Here is a tiny trained network, its code and every weight. The questions are about switching its units off for an input and a class, where a switched-off unit gives its printed mean instead of its output.

import numpy as np


def w(rows, s, z=0):
    codes = np.array(rows[::2]) - 128.0
    scale = np.full(codes.shape[1], s)
    scale[-1] = z or s
    return codes * scale


def norm(h):
    return h / np.sqrt((h * h).mean(-1, keepdims=True) + 1e-5)


def f(y):
    return np.maximum(y, 0)


def log_softmax(a):
    a = a - a.max(-1, keepdims=True)
    return a - np.log(np.exp(a).sum(-1, keepdims=True))


def net(x, mask):
    res = np.array(x, float).reshape(1, 2) / 4 @ E
    u = 0
    for l in range(4):
        y = f(norm(res) @ A[l][:, :-1].T + A[l][:, -1])
        res = res + np.where(mask[u : u + 6], y, B[l][:, -1]) @ B[l][:, :-1]
        u += 6
    return log_softmax(norm(res)[-1] @ U[:, :-1].T + U[:, -1])


A, B = {}, {}
E = w([
[118,254,138,76],'x0',
[180,117,133,72],'x1',
],0.01)
A[0] = w([
[97,159,140,145,40],'0.n1',
[128,86,138,107,2],'0.n2',
[78,116,109,138,63],'0.n3',
[88,123,212,250,142],'0.n4',
[86,139,122,47,30],'0.n5',
[122,99,130,62,181],'0.n6',
],0.011,0.0017)
B[0] = w([
[83,165,254,180,169],'0.n1',
[30,133,154,150,160],'0.n2',
[98,2,140,89,162],'0.n3',
[229,78,113,197,253],'0.n4',
[108,112,35,89,186],'0.n5',
[172,102,199,206,180],'0.n6',
],0.0088,0.0055)
A[1] = w([
[208,120,24,112,226],'1.n1',
[90,115,142,25,223],'1.n2',
[121,243,91,66,187],'1.n3',
[147,92,198,46,107],'1.n4',
[131,184,187,255,65],'1.n5',
[214,90,65,55,4],'1.n6',
],0.0091,0.0026)
B[1] = w([
[134,232,145,130,200],'1.n1',
[138,210,106,146,178],'1.n2',
[86,165,120,91,253],'1.n3',
[255,47,120,166,163],'1.n4',
[115,128,172,58,203],'1.n5',
[184,102,134,158,161],'1.n6',
],0.0099,0.0065)
A[2] = w([
[162,44,176,213,188],'2.n1',
[51,174,138,250,249],'2.n2',
[98,64,126,233,209],'2.n3',
[86,186,253,89,221],'2.n4',
[131,138,164,120,6],'2.n5',
[94,220,132,48,92],'2.n6',
],0.0067,0.0027)
B[2] = w([
[170,86,40,126,255],'2.n1',
[152,24,109,112,182],'2.n2',
[172,84,91,132,221],'2.n3',
[112,1,136,156,207],'2.n4',
[144,101,128,132,129],'2.n5',
[143,132,111,80,199],'2.n6',
],0.0092,0.0076)
A[3] = w([
[55,58,135,134,3],'3.n1',
[152,228,94,139,51],'3.n2',
[223,218,223,143,120],'3.n3',
[148,74,237,114,159],'3.n4',
[89,146,134,134,5],'3.n5',
[74,255,167,154,72],'3.n6',
],0.0057,0.0027)
B[3] = w([
[54,105,135,142,161],'3.n1',
[49,115,167,110,212],'3.n2',
[152,253,106,213,220],'3.n3',
[78,34,66,149,252],'3.n4',
[146,208,125,82,128],'3.n5',
[108,88,44,122,222],'3.n6',
],0.0062,0.0018)
U = w([
[30,143,175,186,3],'0',
[166,14,71,184,253],'1',
[210,225,168,155,5],'2',
[33,200,40,1,161],'3',
[57,70,176,142,3],'4',
],0.0066,0.0027)

Each question gives the input, the list of numbers given to net, and the class t.
The units are the neurons (one row each of A and B). Each row of codes is followed by its name. A weight is (code - 128) times the scale printed after its matrix; where a second scale follows, it is the last column's (A, B and U).
mask holds one flag per neuron, layer by layer. A switched-off neuron (its flag False) gives its mean, the last column of its row in B, instead of its output. The means were averaged over made-up inputs and are rounded, as every weight is.
A unit's drop is (log p(t) with every unit on - log p(t) with that unit switched off) / (log p(t) with every unit on - log p(t) with every unit switched off).
The circuit of an input: a set's keep is (log p(t) with only the set's units on - log p(t) with every unit switched off) / (log p(t) with every unit on - log p(t) with every unit switched off). Starting from the 12 units with the biggest drops (on a tie, the unit counted first), units are removed one at a time, each time the one whose removal leaves the highest keep (on an exact tie, the one counted first), for as long as the keep stays at least 0.8.
units of the circuit, in order: the units of the circuit, biggest drop first
unit that matters most: the unit with the biggest drop
top k neurons: the k neurons with the biggest drops, biggest first
k most important neurons of layer l: the k neurons of layer l with the biggest drops, biggest first
drop when u is switched off: that unit's drop, to one decimal
input [2,6], class 2: most important neuron of layer 1	[1.n1]
input [6,-6], class 4: units of the circuit, in order	[2.n4, 2.n1]
input [2,1], class 3: units of the circuit, in order	[0.n4, 1.n3]
input [4,-4], class 4: top 2 neurons	[2.n4, 0.n1]
input [1,7], class 2: 2 most important neurons of layer 1	[1.n1, 1.n2]
input [3,7], class 2: 2 most important neurons of layer 1	[1.n4, 1.n6]
input [0,0], class 0: top 3 neurons	[0.n3, 0.n4, 2.n1]
input [3,-7], class 4: 2 most important neurons of layer 0	[0.n1, 0.n6]
input [4,-8], class 4: top 2 neurons	[1.n5, 2.n1]
input [7,-7], class 4: 2 most important neurons of layer 1	[1.n1, 1.n2]
input [3,3], class 3: top 4 neurons	[0.n4, 1.n3, 0.n5, 0.n3]
input [7,-8], class 4: 2 most important neurons of layer 1	[1.n1, 1.n2]
input [6,-8], class 4: 2 most important neurons of layer 2	[2.n4, 2.n1]
input [2,4], class 2: unit that matters most	0.n6
input [2,3], class 2: 2 most important neurons of layer 1	[1.n6, 1.n4]
input [4,8], class 2: 2 most important neurons of layer 1	[1.n4, 1.n6]
input [3,1], class 3: drop when 0.n4 is switched off	0.2
input [3,-3], class 4: drop when 0.n1 is switched off	0.3
input [3,-1], class 3: drop when 0.n6 is switched off	0.1
input [4,1], class 3: drop when 2.n4 is switched off	0.0
input [5,-7], class 4: unit that matters most	2.n4
